Below is a small trained network, with its code and all its weights. Each question gives an input and a target symbol and asks what happens when units are switched off, that is, made to give their printed mean instead of their output.

import numpy as np


def w(rows, s, z=0):
    codes = np.array(rows[::2]) - 128.0
    scale = np.full(codes.shape[1], s)
    scale[-1] = z or s
    return codes * scale


def f(y):
    return np.maximum(y, 0)


def softmax(a):
    e = np.exp(a - a.max(-1, keepdims=True))
    return e / e.sum(-1, keepdims=True)


def log_softmax(a):
    a = a - a.max(-1, keepdims=True)
    return a - np.log(np.exp(a).sum(-1, keepdims=True))


def net(x, mask):
    ids = ['ΓΞαβθλμστ'.index(c) for c in x.split()]
    T = len(ids)
    res = E[ids] + P[:T]
    u = 0
    for l in range(3):
        r = res
        for j in range(2):
            rows = slice(2 * j, 2 * j + 2)
            q, k, v = (r @ M[l][rows].T for M in (Q, K, V))
            z = softmax(np.where(np.tri(T) > 0, q @ k.T / 2**0.5, -1e9)) @ v
            o = O[l][rows]
            res = res + np.where(mask[u + j], z, o[:, -1]) @ o[:, :-1]
        u += 2
        y = f(res @ A[l][:, :-1].T + A[l][:, -1])
        res = res + np.where(mask[u : u + 4], y, B[l][:, -1]) @ B[l][:, :-1]
        u += 4
    return log_softmax(res[-1] @ U[:, :-1].T + U[:, -1])


Q, K, V, O, A, B = {}, {}, {}, {}, {}, {}
E = w([
[183,53,204],'Γ',
[254,64,79],'Ξ',
[204,96,64],'α',
[166,193,117],'β',
[171,182,127],'θ',
[223,93,221],'λ',
[114,153,103],'μ',
[52,98,111],'σ',
[161,108,202],'τ',
],0.0088)
P = w([
[56,75,178],'0',
[168,123,73],'1',
[131,164,101],'2',
[184,231,220],'3',
[174,73,82],'4',
[120,155,110],'5',
[179,235,238],'6',
[178,46,85],'7',
[116,154,113],'8',
[176,236,254],'9',
[180,30,89],'10',
],0.0079)
Q[0] = w([
[97,140,93],'0.h1',
[113,80,103],'0.h1',
[160,60,37],'0.h2',
[107,117,251],'0.h2',
],0.019)
K[0] = w([
[82,150,102],'0.h1',
[159,148,32],'0.h1',
[237,131,26],'0.h2',
[78,7,255],'0.h2',
],0.0098)
V[0] = w([
[143,70,47],'0.h1',
[112,133,216],'0.h1',
[252,178,165],'0.h2',
[137,254,125],'0.h2',
],0.0049)
O[0] = w([
[150,22,121,62],'0.h1',
[136,188,165,231],'0.h1',
[209,146,31,200],'0.h2',
[148,254,79,1],'0.h2',
],0.0077,0.00083)
A[0] = w([
[11,153,92,210],'0.n1',
[105,19,237,49],'0.n2',
[48,172,72,199],'0.n3',
[179,220,253,2],'0.n4',
],0.0058,0.0034)
B[0] = w([
[79,174,62,229],'0.n1',
[143,31,168,213],'0.n2',
[112,193,78,213],'0.n3',
[2,71,17,253],'0.n4',
],0.008,0.0024)
Q[1] = w([
[61,72,1],'1.h1',
[110,158,134],'1.h1',
[80,28,53],'1.h2',
[130,129,251],'1.h2',
],0.0059)
K[1] = w([
[78,211,13],'1.h1',
[92,136,159],'1.h1',
[135,2,153],'1.h2',
[85,152,88],'1.h2',
],0.0086)
V[1] = w([
[136,155,3],'1.h1',
[76,138,54],'1.h1',
[196,3,157],'1.h2',
[204,61,114],'1.h2',
],0.0047)
O[1] = w([
[164,83,38,158],'1.h1',
[92,105,85,193],'1.h1',
[141,1,192,254],'1.h2',
[158,66,136,170],'1.h2',
],0.0049,0.0014)
A[1] = w([
[244,249,207,118],'1.n1',
[158,254,141,184],'1.n2',
[139,60,159,183],'1.n3',
[235,72,137,3],'1.n4',
],0.0065,0.0047)
B[1] = w([
[2,228,229,181],'1.n1',
[172,200,144,234],'1.n2',
[146,123,159,255],'1.n3',
[12,133,92,177],'1.n4',
],0.0086,0.0036)
Q[2] = w([
[2,186,150],'2.h1',
[66,234,243],'2.h1',
[121,121,120],'2.h2',
[137,114,131],'2.h2',
],0.0087)
K[2] = w([
[32,137,146],'2.h1',
[33,104,249],'2.h1',
[126,130,132],'2.h2',
[125,140,123],'2.h2',
],0.013)
V[2] = w([
[254,106,132],'2.h1',
[149,101,222],'2.h1',
[126,115,132],'2.h2',
[110,197,93],'2.h2',
],0.0069)
O[2] = w([
[254,135,40,10],'2.h1',
[207,55,175,252],'2.h1',
[130,146,105,135],'2.h2',
[142,92,217,104],'2.h2',
],0.0062,0.003)
A[2] = w([
[67,140,63,46],'2.n1',
[126,109,231,71],'2.n2',
[83,209,86,250],'2.n3',
[107,1,147,61],'2.n4',
],0.0089,0.0018)
B[2] = w([
[55,2,158,172],'2.n1',
[108,147,237,235],'2.n2',
[83,169,21,237],'2.n3',
[192,230,44,253],'2.n4',
],0.0068,0.0059)
U = w([
[193,78,117,253],'Γ',
[202,105,53,156],'Ξ',
[163,120,67,156],'α',
[113,210,109,80],'β',
[154,112,167,122],'θ',
[47,65,249,102],'λ',
[132,226,97,20],'μ',
[3,38,84,106],'σ',
[178,86,192,128],'τ',
],0.0062,0.005)

Each question gives the input, a string of symbols that net reads in full, and the target symbol t.
The units are the heads (2 rows each of Q, K, V and O) and the neurons (one row each of A and B). Each row of codes is followed by its name. A weight is (code - 128) times the scale printed after its matrix; where a second scale follows, it is the last column's (O, A, B and U).
mask holds one flag per unit, layer by layer, with each layer's heads first. A switched-off unit (its flag False) gives its mean, the last column of its rows in O or B, instead of its output. The means were averaged over made-up inputs and are rounded, as every weight is.
A unit's drop is (log p(t) with every unit on - log p(t) with that unit switched off) / (log p(t) with every unit on - log p(t) with every unit switched off).
The circuit of an input: a set's keep is (log p(t) with only the set's units on - log p(t) with every unit switched off) / (log p(t) with every unit on - log p(t) with every unit switched off). Starting from the 12 units with the biggest drops (on a tie, the unit counted first), units are removed one at a time, each time the one whose removal leaves the highest keep (on an exact tie, the one counted first), for as long as the keep stays at least 0.8.
units of the circuit, in order: the units of the circuit, biggest drop first
unit that matters most: the unit with the biggest drop
k most important neurons of layer l: the k neurons of layer l with the biggest drops, biggest first
heads that matter: for each layer, one digit per head in row order, 1 if its drop is at least 0.15 and else 0, layers parted by /
drop of u: that unit's drop, to one decimal
input σ σ β Γ σ σ σ σ τ, target λ: units of the circuit, in order	2.h1; 0.h2
input σ Γ θ β, target λ: heads that matter	01 / 00 / 10
input σ β β σ σ σ Γ Ξ σ, target σ: heads that matter	00 / 10 / 10
input σ τ σ σ σ τ λ λ Ξ σ, target λ: most important neuron of layer 2	2.n2
input σ Ξ Ξ μ Ξ Γ λ, target λ: heads that matter	11 / 10 / 10
input σ α λ Ξ σ σ σ Ξ τ α, target λ: 3 most important neurons of layer 2	2.n4; 2.n2; 2.n3
input σ β Γ Γ θ σ Ξ, target λ: heads that matter	01 / 10 / 10
input σ σ τ Γ λ σ τ, target λ: units of the circuit, in order	0.h2; 2.h1
input λ σ σ, target σ: units of the circuit, in order	0.n1; 2.n1; 2.h1; 1.h1
input Γ Γ σ Ξ σ σ β σ σ τ σ, target Ξ: heads that matter	01 / 01 / 00
input θ β μ σ β β, target μ: heads that matter	01 / 01 / 00
input σ τ σ λ τ β τ λ θ β, target λ: 2 most important neurons of layer 2	2.n4; 2.n2
input σ β σ λ σ μ λ, target λ: 2 most important neurons of layer 2	2.n2; 2.n3
input σ Ξ Γ θ, target λ: unit that matters most	0.h2
input β Γ β, target μ: 3 most important neurons of layer 1	1.n2; 1.n1; 1.n4
input σ β Γ μ, target λ: 2 most important neurons of layer 2	2.n2; 2.n4
input σ σ σ λ θ β Ξ Γ λ α, target λ: 2 most important neurons of layer 2	2.n4; 2.n2
input σ σ λ σ, target λ: drop of 0.h2	1.0
input σ λ σ μ, target λ: drop of 0.h2	1.0
input σ σ λ Ξ, target λ: drop of 0.n1	0.1
input σ τ σ Γ, target λ: drop of 2.n2	0.5
